Here is a tiny trained network, its code and every weight. The questions are about switching its units off for an input and a class, where a switched-off unit gives its printed mean instead of its output.

import numpy as np


def w(rows, s, z=0):
    codes = np.array(rows[::2]) - 128.0
    scale = np.full(codes.shape[1], s)
    scale[-1] = z or s
    return codes * scale


def f(y):
    return np.maximum(y, 0)


def log_softmax(a):
    a = a - a.max(-1, keepdims=True)
    return a - np.log(np.exp(a).sum(-1, keepdims=True))


def net(x, mask):
    res = np.array(x, float).reshape(1, 4) / 4 @ E
    y = f(res @ A[0][:, :-1].T + A[0][:, -1])
    res = res + np.where(mask, y, B[0][:, -1]) @ B[0][:, :-1]
    return log_softmax(res[-1] @ U[:, :-1].T + U[:, -1])


A, B = {}, {}
E = w([
[124,111,110,190,255,239,128,151,106,34,217],'x0',
[71,27,50,138,103,91,186,54,74,149,197],'x1',
[67,223,108,102,220,99,197,48,209,92,61],'x2',
[124,120,56,52,93,187,54,83,51,22,49],'x3',
],0.0076)
A[0] = w([
[72,179,98,115,211,134,182,91,204,126,85,179],'neuron 0',
[62,41,58,146,135,130,182,40,90,146,169,116],'neuron 1',
[171,196,181,170,168,193,64,165,151,87,130,75],'neuron 2',
[146,99,95,55,115,201,91,75,81,83,87,26],'neuron 3',
[219,77,137,155,78,108,83,216,73,134,185,84],'neuron 4',
[87,190,128,116,193,120,214,75,179,80,74,114],'neuron 5',
[111,140,151,55,63,78,169,78,167,170,47,79],'neuron 6',
[118,120,128,196,205,211,140,156,109,55,177,3],'neuron 7',
[140,147,177,191,155,90,207,209,174,176,176,112],'neuron 8',
[204,195,199,107,140,165,81,171,157,120,107,84],'neuron 9',
[61,38,60,132,93,102,190,35,82,147,188,123],'neuron 10',
[171,136,181,191,172,106,186,166,176,197,177,82],'neuron 11',
[104,151,53,63,97,155,43,112,90,60,66,62],'neuron 12',
[191,163,154,125,151,177,77,178,176,130,73,73],'neuron 13',
[81,98,216,222,147,93,210,145,178,191,169,51],'neuron 14',
[136,171,102,113,159,91,148,82,147,115,123,62],'neuron 15',
[107,104,100,207,254,248,126,162,121,59,192,16],'neuron 16',
[122,123,73,89,126,192,82,113,62,81,63,89],'neuron 17',
[181,79,144,169,79,224,82,221,57,151,172,161],'neuron 18',
[52,208,77,97,176,115,182,86,195,118,82,110],'neuron 19',
[165,188,160,64,82,111,91,207,186,143,54,85],'neuron 20',
[169,100,140,127,44,99,64,147,91,212,101,96],'neuron 21',
],0.0068,0.0021)
B[0] = w([
[117,140,149,127,175,172,160,132,71,55,131,217],'neuron 0',
[180,67,99,154,168,164,145,139,194,167,62,208],'neuron 1',
[172,81,69,180,117,142,134,168,178,171,75,202],'neuron 2',
[125,92,151,70,124,93,36,84,175,78,195,199],'neuron 3',
[83,103,156,155,207,161,121,160,63,61,147,212],'neuron 4',
[103,130,151,153,182,163,138,160,75,66,142,215],'neuron 5',
[48,168,141,176,63,48,198,163,115,142,79,204],'neuron 6',
[49,187,139,165,6,18,177,172,159,143,75,214],'neuron 7',
[136,95,163,78,137,113,64,48,164,101,155,209],'neuron 8',
[172,65,57,133,164,165,106,130,176,155,112,197],'neuron 9',
[219,49,56,189,188,159,146,152,181,164,90,219],'neuron 10',
[138,128,169,81,119,112,67,62,189,69,169,204],'neuron 11',
[119,85,163,89,108,95,79,85,191,77,198,215],'neuron 12',
[199,55,45,178,162,146,108,124,167,165,86,189],'neuron 13',
[129,73,150,81,145,118,59,70,185,96,191,215],'neuron 14',
[105,135,130,155,168,141,149,132,93,101,128,161],'neuron 15',
[85,159,141,178,2,24,181,143,155,177,80,250],'neuron 16',
[107,107,157,107,116,118,61,47,182,88,178,208],'neuron 17',
[61,130,186,124,193,201,177,170,68,49,131,232],'neuron 18',
[88,126,176,139,198,162,157,176,87,67,143,212],'neuron 19',
[158,85,104,174,145,115,139,162,195,156,82,203],'neuron 20',
[43,135,165,177,119,98,191,181,79,66,105,207],'neuron 21',
],0.0067,0.011)
U = w([
[130,98,175,88,123,108,24,1,180,99,187,104],'0',
[78,138,137,179,36,34,191,160,131,143,69,126],'1',
[91,117,177,153,200,221,158,164,34,79,132,92],'2',
[232,62,5,179,174,181,131,137,186,163,73,118],'3',
[147,136,138,139,124,169,134,96,107,137,138,254],'4',
[162,182,76,86,91,160,105,95,66,194,130,105],'5',
[189,156,93,69,103,159,114,100,60,185,143,106],'6',
[147,166,79,90,107,160,110,111,83,202,148,109],'7',
],0.0079,0.0092)

Each question gives the input, the list of numbers given to net, and the class t.
The units are the neurons (one row each of A and B). Each row of codes is followed by its name. A weight is (code - 128) times the scale printed after its matrix; where a second scale follows, it is the last column's (A, B and U).
mask holds one flag per neuron, in row order. A switched-off neuron (its flag False) gives its mean, the last column of its row in B, instead of its output. The means were averaged over made-up inputs and are rounded, as every weight is.
A unit's drop is (log p(t) with every unit on - log p(t) with that unit switched off) / (log p(t) with every unit on - log p(t) with every unit switched off).
The circuit of an input: a set's keep is (log p(t) with only the set's units on - log p(t) with every unit switched off) / (log p(t) with every unit on - log p(t) with every unit switched off). Starting from the 12 units with the biggest drops (on a tie, the unit counted first), units are removed one at a time, each time the one whose removal leaves the highest keep (on an exact tie, the one counted first), for as long as the keep stays at least 0.8.
circuit, biggest first: the units of the circuit, biggest drop first
k most important neurons: the k neurons with the biggest drops, biggest first
drop when u is switched off: that unit's drop, to one decimal
input [0,-2,-7,-7], class 0: 2 most important neurons	(neuron 11; neuron 8)
input [3,-4,-7,-7], class 0: 2 most important neurons	(neuron 11; neuron 8)
input [-5,-7,-7,0], class 2: 2 most important neurons	(neuron 21; neuron 18)
input [-4,-1,-5,4], class 2: 2 most important neurons	(neuron 16; neuron 21)
input [8,-1,-4,2], class 1: 2 most important neurons	(neuron 16; neuron 7)
input [5,5,-6,8], class 0: most important neuron	(neuron 3)
input [-7,7,7,8], class 0: 3 most important neurons	(neuron 12; neuron 3; neuron 17)
input [5,7,2,2], class 3: 4 most important neurons	(neuron 10; neuron 1; neuron 6; neuron 21)
input [-7,-8,1,7], class 3: 2 most important neurons	(neuron 20; neuron 13)
input [0,-8,-6,-1], class 3: 3 most important neurons	(neuron 13; neuron 9; neuron 2)
input [2,7,2,-4], class 3: 2 most important neurons	(neuron 10; neuron 1)
input [-3,-7,-7,-1], class 2: 4 most important neurons	(neuron 18; neuron 4; neuron 21; neuron 10)
input [7,-6,-1,-6], class 1: drop when neuron 10 is switched off	0.1
input [2,-6,5,0], class 3: drop when neuron 21 is switched off	0.2
input [1,-6,2,8], class 0: circuit, biggest first	(neuron 12)
input [7,3,-7,5], class 1: drop when neuron 18 is switched off	-0.1
